Here is a tiny trained network, its code and every weight. The questions are about switching its units off for an input and a target symbol, where a switched-off unit gives its printed mean instead of its output.

import numpy as np


def w(rows, s, z=0):
    codes = np.array(rows[::2]) - 128.0
    scale = np.full(codes.shape[1], s)
    scale[-1] = z or s
    return codes * scale


def norm(h):
    return h / np.sqrt((h * h).mean(-1, keepdims=True) + 1e-5)


def f(y):
    return y / 2 * (1 + np.tanh(0.7978845608 * (y + 0.044715 * y**3)))


def softmax(a):
    e = np.exp(a - a.max(-1, keepdims=True))
    return e / e.sum(-1, keepdims=True)


def log_softmax(a):
    a = a - a.max(-1, keepdims=True)
    return a - np.log(np.exp(a).sum(-1, keepdims=True))


def net(x, mask):
    ids = ['δεζηθλμξστφψω'.index(c) for c in x.split()]
    T = len(ids)
    res = E[ids] + P[:T]
    u = 0
    for l in range(2):
        r = norm(res)
        for j in range(2):
            rows = slice(4 * j, 4 * j + 4)
            q, k, v = (r @ M[l][rows].T for M in (Q, K, V))
            z = softmax(np.where(np.tri(T) > 0, q @ k.T / 4**0.5, -1e9)) @ v
            o = O[l][rows]
            res = res + np.where(mask[u + j], z, o[:, -1]) @ o[:, :-1]
        u += 2
        y = f(norm(res) @ A[l][:, :-1].T + A[l][:, -1])
        res = res + np.where(mask[u : u + 4], y, B[l][:, -1]) @ B[l][:, :-1]
        u += 4
    return log_softmax(norm(res)[-1] @ U[:, :-1].T + U[:, -1])


Q, K, V, O, A, B = {}, {}, {}, {}, {}, {}
E = w([
[163,128,150,121],'δ',
[67,125,92,99],'ε',
[162,128,151,122],'ζ',
[206,85,236,176],'η',
[121,183,177,19],'θ',
[18,157,253,207],'λ',
[98,84,174,107],'μ',
[41,145,131,137],'ξ',
[178,73,129,89],'σ',
[162,127,150,122],'τ',
[46,145,133,134],'φ',
[124,180,108,162],'ψ',
[76,227,174,157],'ω',
],0.02)
P = w([
[85,2,129,250],'0',
[141,104,164,156],'1',
[140,108,163,129],'2',
[139,112,159,123],'3',
[140,118,155,115],'4',
[141,128,151,111],'5',
[132,126,147,119],'6',
],0.0053)
Q[0] = w([
[101,68,148,7],'L0H1',
[97,90,217,150],'L0H1',
[112,89,157,117],'L0H1',
[118,200,162,34],'L0H1',
[107,206,17,146],'L0H2',
[126,92,93,217],'L0H2',
[140,160,145,97],'L0H2',
[140,157,119,133],'L0H2',
],0.022)
K[0] = w([
[114,128,119,5],'L0H1',
[127,127,199,128],'L0H1',
[129,115,145,107],'L0H1',
[95,225,159,58],'L0H1',
[168,184,42,96],'L0H2',
[142,184,175,53],'L0H2',
[138,117,125,161],'L0H2',
[149,137,124,140],'L0H2',
],0.023)
V[0] = w([
[99,23,254,141],'L0H1',
[114,230,157,198],'L0H1',
[141,153,81,115],'L0H1',
[106,167,210,193],'L0H1',
[134,204,97,81],'L0H2',
[177,150,144,156],'L0H2',
[154,82,4,180],'L0H2',
[105,91,114,199],'L0H2',
],0.0079)
O[0] = w([
[1,61,157,230,220],'L0H1',
[178,197,219,180,230],'L0H1',
[171,145,104,82,83],'L0H1',
[101,158,222,236,255],'L0H1',
[125,194,134,46,69],'L0H2',
[181,183,189,143,117],'L0H2',
[136,164,9,175,78],'L0H2',
[64,118,133,216,212],'L0H2',
],0.0064,0.0041)
A[0] = w([
[230,172,118,73,129],'L0N1',
[95,39,73,108,168],'L0N2',
[96,97,182,109,254],'L0N3',
[62,254,100,169,136],'L0N4',
],0.012,0.0052)
B[0] = w([
[145,46,104,224,154],'L0N1',
[153,81,54,230,194],'L0N2',
[160,162,1,250,254],'L0N3',
[246,72,163,93,238],'L0N4',
],0.0079,0.0077)
Q[1] = w([
[82,86,128,148],'L1H1',
[83,106,180,128],'L1H1',
[196,251,52,186],'L1H1',
[106,154,130,163],'L1H1',
[111,137,75,138],'L1H2',
[133,87,122,153],'L1H2',
[145,169,60,207],'L1H2',
[139,140,92,133],'L1H2',
],0.031)
K[1] = w([
[131,92,136,96],'L1H1',
[100,74,186,106],'L1H1',
[155,253,70,54],'L1H1',
[122,137,142,67],'L1H1',
[106,64,145,151],'L1H2',
[126,117,104,126],'L1H2',
[108,42,209,43],'L1H2',
[137,94,143,145],'L1H2',
],0.029)
V[1] = w([
[212,96,142,200],'L1H1',
[22,206,30,236],'L1H1',
[155,37,94,59],'L1H1',
[50,164,202,71],'L1H1',
[117,19,202,63],'L1H2',
[92,33,236,37],'L1H2',
[97,159,131,5],'L1H2',
[188,19,161,36],'L1H2',
],0.014)
O[1] = w([
[221,70,134,132,197],'L1H1',
[9,37,171,150,194],'L1H1',
[147,146,35,97,77],'L1H1',
[77,218,134,165,68],'L1H1',
[142,74,154,210,90],'L1H2',
[125,97,145,248,66],'L1H2',
[69,115,38,187,2],'L1H2',
[174,47,94,194,61],'L1H2',
],0.016)
A[1] = w([
[85,214,188,113,176],'L1N1',
[129,226,149,156,56],'L1N2',
[57,117,137,251,253],'L1N3',
[91,145,143,32,159],'L1N4',
],0.025,0.0034)
B[1] = w([
[138,85,126,237,222],'L1N1',
[174,56,40,190,156],'L1N2',
[144,251,81,54,181],'L1N3',
[88,146,25,136,249],'L1N4',
],0.028,0.013)
U = w([
[100,101,157,119,56],'δ',
[98,128,5,98,127],'ε',
[96,100,160,119,61],'ζ',
[122,141,251,138,97],'η',
[152,252,53,155,80],'θ',
[101,228,180,195,220],'λ',
[72,199,178,59,194],'μ',
[62,143,128,152,89],'ξ',
[188,11,81,118,2],'σ',
[99,110,158,114,59],'τ',
[60,144,132,150,103],'φ',
[209,194,118,86,249],'ψ',
[179,121,79,236,140],'ω',
],0.017,0.0059)

Each question gives the input, a string of symbols that net reads in full, and the target symbol t.
The units are the heads (4 rows each of Q, K, V and O) and the neurons (one row each of A and B). Each row of codes is followed by its name. A weight is (code - 128) times the scale printed after its matrix; where a second scale follows, it is the last column's (O, A, B and U).
mask holds one flag per unit, layer by layer, with each layer's heads first. A switched-off unit (its flag False) gives its mean, the last column of its rows in O or B, instead of its output. The means were averaged over made-up inputs and are rounded, as every weight is.
A unit's drop is (log p(t) with every unit on - log p(t) with that unit switched off) / (log p(t) with every unit on - log p(t) with every unit switched off).
The circuit of an input: a set's keep is (log p(t) with only the set's units on - log p(t) with every unit switched off) / (log p(t) with every unit on - log p(t) with every unit switched off). Starting from all 12 units, units are removed one at a time, each time the one whose removal leaves the highest keep (on an exact tie, the one counted first), for as long as the keep stays at least 0.8.
circuit, biggest first: the units of the circuit, biggest drop first
most important unit: the unit with the biggest drop
top k neurons: the k neurons with the biggest drops, biggest first
k most important neurons of layer l: the k neurons of layer l with the biggest drops, biggest first
heads that matter: for each layer, one digit per head in row order, 1 if its drop is at least 0.15 and else 0, layers parted by /
input ω θ λ λ τ ε τ, target ω: top 4 neurons => (L0N2, L0N3, L1N1, L1N2)
input δ ω ψ ξ, target ψ: heads that matter => 01 / 10
input ε ψ ζ ξ, target ψ: heads that matter => 00 / 10
input ε θ ε ψ λ η, target ε: circuit, biggest first => (L1H2, L0H2, L0H1)
input σ ε ψ ε ζ σ φ, target σ: most important unit => L0N2
input ξ λ ξ, target λ: heads that matter => 00 / 10
input η ψ ξ φ θ ξ, target η: heads that matter => 01 / 01
input θ η σ, target θ: circuit, biggest first => (L0H2, L1H2, L1N3, L0N4)
input ε φ λ τ θ ω, target ε: heads that matter => 01 / 11
input σ θ δ ε ψ ε ψ, target σ: heads that matter => 11 / 11
input ω θ ψ σ η ε ξ, target ω: top 4 neurons => (L0N2, L0N3, L1N1, L1N2)
input λ ξ τ ψ ω θ, target λ: heads that matter => 01 / 10
input ε ζ ψ δ θ ω, target ε: circuit, biggest first => (L1N4, L1H1, L0H1, L0H2)
input ψ θ φ, target ψ: circuit, biggest first => (L0H2, L1H1, L0N4)
input ξ ψ ψ λ μ ω ζ, target ω: heads that matter => 10 / 10
input ω λ δ ξ λ φ ψ, target ψ: heads that matter => 00 / 10
input ε ζ τ, target ε: most important unit => L0H1
input θ ψ τ ψ, target θ: circuit, biggest first => (L0H2, L1H2, L1N3, L0N3)
input ξ μ ε ξ σ ε δ, target ε: heads that matter => 10 / 10
input σ φ ω σ η ω ξ, target ω: 2 most important neurons of layer 0 => (L0N2, L0N4)
input λ η δ, target η: most important unit => L1N4
input θ ε η, target θ: heads that matter => 01 / 01
